 13   11   36  -13   15   46   -2
-46   -6   11   38  -35   39   29
 13   32   38    0    3  -12    5
ans = 32

  0   -7    0    1   45    0
  3  -19   16    1    8    1
 -1  -13   29   -1   -7    3
ans = -13

  3   -9    1   -9   13   21    7
-13    2   -6    7   48  -21    2
 10   -1   -8   -6    5   -7    2
ans = -1

-15  -41    2   -2
 -6  -11    2   -2
 -6  -11    2   -2
ans = -11

  7   56   14   49  -18  -16   27
 13  -33    0  -15    1   18  -27
  3   10   -1   -4  -14   -6   12
ans = 10

-22   -2  -12   15   24  -22
 -5   19   42   33  -28  -17
  7  -24  -16  -14   24  -24
ans = -24
---
Q: [-0.090  0.102 -0.086  0.090 -0.183]
A: -0.183, -0.090

Q: [-107.9   58.3  -89.3  -36.7  -49.7 -161.0  102.4]
A: 102.4, -107.9

Q: [-171.385  -83.466   -2.213  -69.460  116.804  -34.936]
A: -34.936, -171.385

Q:
[[  28.61  -81.97  190.73   15.81   39.74 -122.93]
 [  39.50  193.16  142.45  119.87  141.29  -17.86]
 [ -59.43  124.75  161.19  204.46   50.73   49.10]]
A: -122.93, -59.43

Q: [-124.091  116.159 -128.596   58.024 -146.889  163.273  -98.041]
A: -98.041, -124.091

Q: [  5.205   0.766  15.926  -6.481  13.957 -14.663 -14.164]
A: -14.164, 5.205

Q: [ -3.2 -11.5  10.8  -0.1]
A: -0.1, -3.2
---
[254  66  46 106 117  63] >> 63

[[-30 -19 -15 -25  33 -46]
 [-32 -30 -21 -44   3 -32]] >> -44

[110  99 103  20 220] >> 99

[8044 9635 3277 1409] >> 3277

[[169 158 135 125 172]
 [223  98  18 203 171]
 [106 161 152 111 201]] >> 98

[802 642 170 638 132 701] >> 170

[504  69 450 372 825 392] >> 372
---
-40,12,5,18,-40,5
-49,-30,4,-10,-48,8
1,11,7,-8,-7,-14
>> -48

-14,-49,29,32,47
-4,-7,41,-38,14
-39,-8,-1,13,25
>> -38

22,0,25,23
-31,-56,20,-33
21,1,23,21
>> 20

-6,-30,-22,-10
-6,-53,33,-11
-6,-29,-22,-10
>> 33

-44,31,-31,2,4,-36,46
-20,47,-25,-37,7,21,4
-11,-22,-21,-33,-29,-13,-12
>> 21

44,26,-9,10,13
-15,40,32,-5,51
-8,15,13,-6,-6
>> -5

23,22,9,-32,-34,-15
27,24,34,3,10,12
-20,-7,45,5,-23,3
>> 10

-20,-12,0,-13,-4,37,-11
-38,42,15,-39,5,38,-1
33,-44,-1,31,9,-12,3
>> 38
---
[-53  45  10  29  38 -24 -25] → -25

[[ -1  13  15  -7  25   0]
 [-21  12 -11   6  10   5]
 [ 43 -21 -28  -6  -2 -17]] → 0

[[ -4 -55  18 -14 -16]
 [ 47 -38  36 -12  14]
 [ 27 -52  32 -15   0]] → -16

[-27 -44  -9 -39 -24] → -24

[  5   7  -1   2   2 -46 -12] → -12

[[ 16  40  39  -3  21]
 [-41  -6  -9  36 -36]] → 21

[[ 28  -1  -9  22]
 [ -9 -15  -5 -42]] → 22

[-23 -26  56 -46 -21] → -21

[[ 19 -47 -57  10]
 [-23  31  49  -6]] → 10
---
[[798, 238, 110, 82, 238], [582, 844, 306, 989, 863], [237, 604, 56, 689, 80]] gives 604
[3, 6, 0, 5, 2, 0, 7] gives 5
[[103, 120, 41, 115, 103, 70, 202], [106, 177, 114, 146, 106, 111, 27]] gives 146
[119, 129, 0, 80, 183, 171, 206] gives 80
[546, -257, -879, 565, -944, -757, 52] gives 565
[[601, 625, 901, 587, 818, 642, 617], [601, 711, 509, 594, 759, 525, 573], [624, 441, 43, 587, 664, 686, 569]] gives 587
[-971, -510, -445, -652, 860, -904, 461] gives -652
---
[ 48 210 243 176] yields 176

[[43 43 20 50 25]
 [38 41 71 27 79]
 [35 30 60 75 64]] yields 64

[[7 5 6 4]
 [3 2 6 2]
 [3 3 6 3]] yields 3

[143 211  51  36  16] yields 16

[[-20  17 -39  31 -36]
 [  8 -38 -28 -15 -26]] yields -26

[2 6 5 9 4 8] yields 8

[8 1 5 5] yields 5
---
[[ 27 -29  -7  -8]
 [ 16  -2 -12 -45]] gives -29

[[ -9  43 -23   1   1  -5]
 [-13 -37 -43 -33  19   6]] gives 43

[[-11   2 -13  -8   1 -35  22]
 [ 17 -16  23  -4   7   7 -57]] gives 2

[[31  8 31  2]
 [12 45  8 13]] gives 8

[[-25  13  -3 -18  27  19]
 [-55   1  33  14   4   7]] gives 13

[[ 30  -1  15 -11  11 -20]
 [  7  25   7  -5 -45  -3]] gives -1
---
[123  45 123 214] 123
[5 1 4 4 7 7] 7
[4910 7804 8305 8602 6545 6317 1291] 6317
[82 90 46 57  3] 57
[453  53 479  10 458 981] 458
[2973 7697 7413 4295 8444 8175 8566] 8175
[ 50  42 -35 -30  11   9   5] 9
[4 0 3 9] 3
[175 240 908 877 396] 877
---
[[-12  42 -36   0]
 [-10  44  16  24]]
24

[[ 12 -28 -19   0  10 -20 -17]
 [ -9  -6 -51  -4 -18  -3 -30]
 [-15  28  -7  16  -7  -4   6]]
-30

[[-21  15   5  24  40   5]
 [  7 -15  51   3 -30  -9]]
-9

[[13  4 15  1 38  2]
 [ 7  4 15  1 40  2]
 [ 7  4 10  1 55  2]]
2

[[-26   2  36  15]
 [-18 -17  54  22]
 [-20   1  30  25]]
22

[[ -9 -22  43  45]
 [ -9 -22  42  43]]
43

[[-43  -4  -4 -44  46]
 [-54  17  17 -54  46]]
46
---
[[ 40  29   1  -1   0  20]
 [ 20 -48  -7  -7  -5 -14]
 [ 17  46  -9 -16   0 -19]]	1

[[-37   8   1   6   1   8  -8]
 [-45  13   9  15  17   1   6]
 [-29   0   8  -4   8   9   0]]	1

[[ 19 -24  30  23  22]
 [ 55 -37 -42  11   7]
 [ -1  -6 -41  34  30]]	30

[[ 15  48 -26 -36  27   2  42]
 [ 16  -9  10 -11  18 -21  -3]
 [ 25   2  -3  -8  24  -8  10]]	-26

[[ 29 -30 -40 -18 -44  -6  32]
 [-39  48  34 -10  31 -25  18]
 [ -8  45  55  48  41 -40  32]]	-40

[[ 36  44  41  18  10]
 [-11   4  11  37  11]
 [ 33  26  30 -22 -18]]	41

[[ 36  -5 -34  41  41]
 [-13 -20 -21  33  33]
 [-18  28  34 -13 -13]]	-34
---
 0.7  -0.9  -1.0   0.0   0.2
-0.3  -1.2  -0.5  -0.9   1.8
-0.6  -0.4  -0.3  -0.1  -1.2
-> 1.8, 0.7

 13.66    1.07   -8.34  -20.93   -7.63
-20.02    3.24  -13.24  -11.99   -9.58
-> 13.66, 3.24

  34.491   -94.962   114.852  -152.873   175.672 -> 175.672, 114.852

 10.587  -11.401  -11.996  -10.238 -> 10.587, -10.238

 14.728   67.908   70.435  -96.681  123.540 -> 123.540, 70.435

 0.124  -0.116  -0.037  -0.006 -> 0.124, -0.006
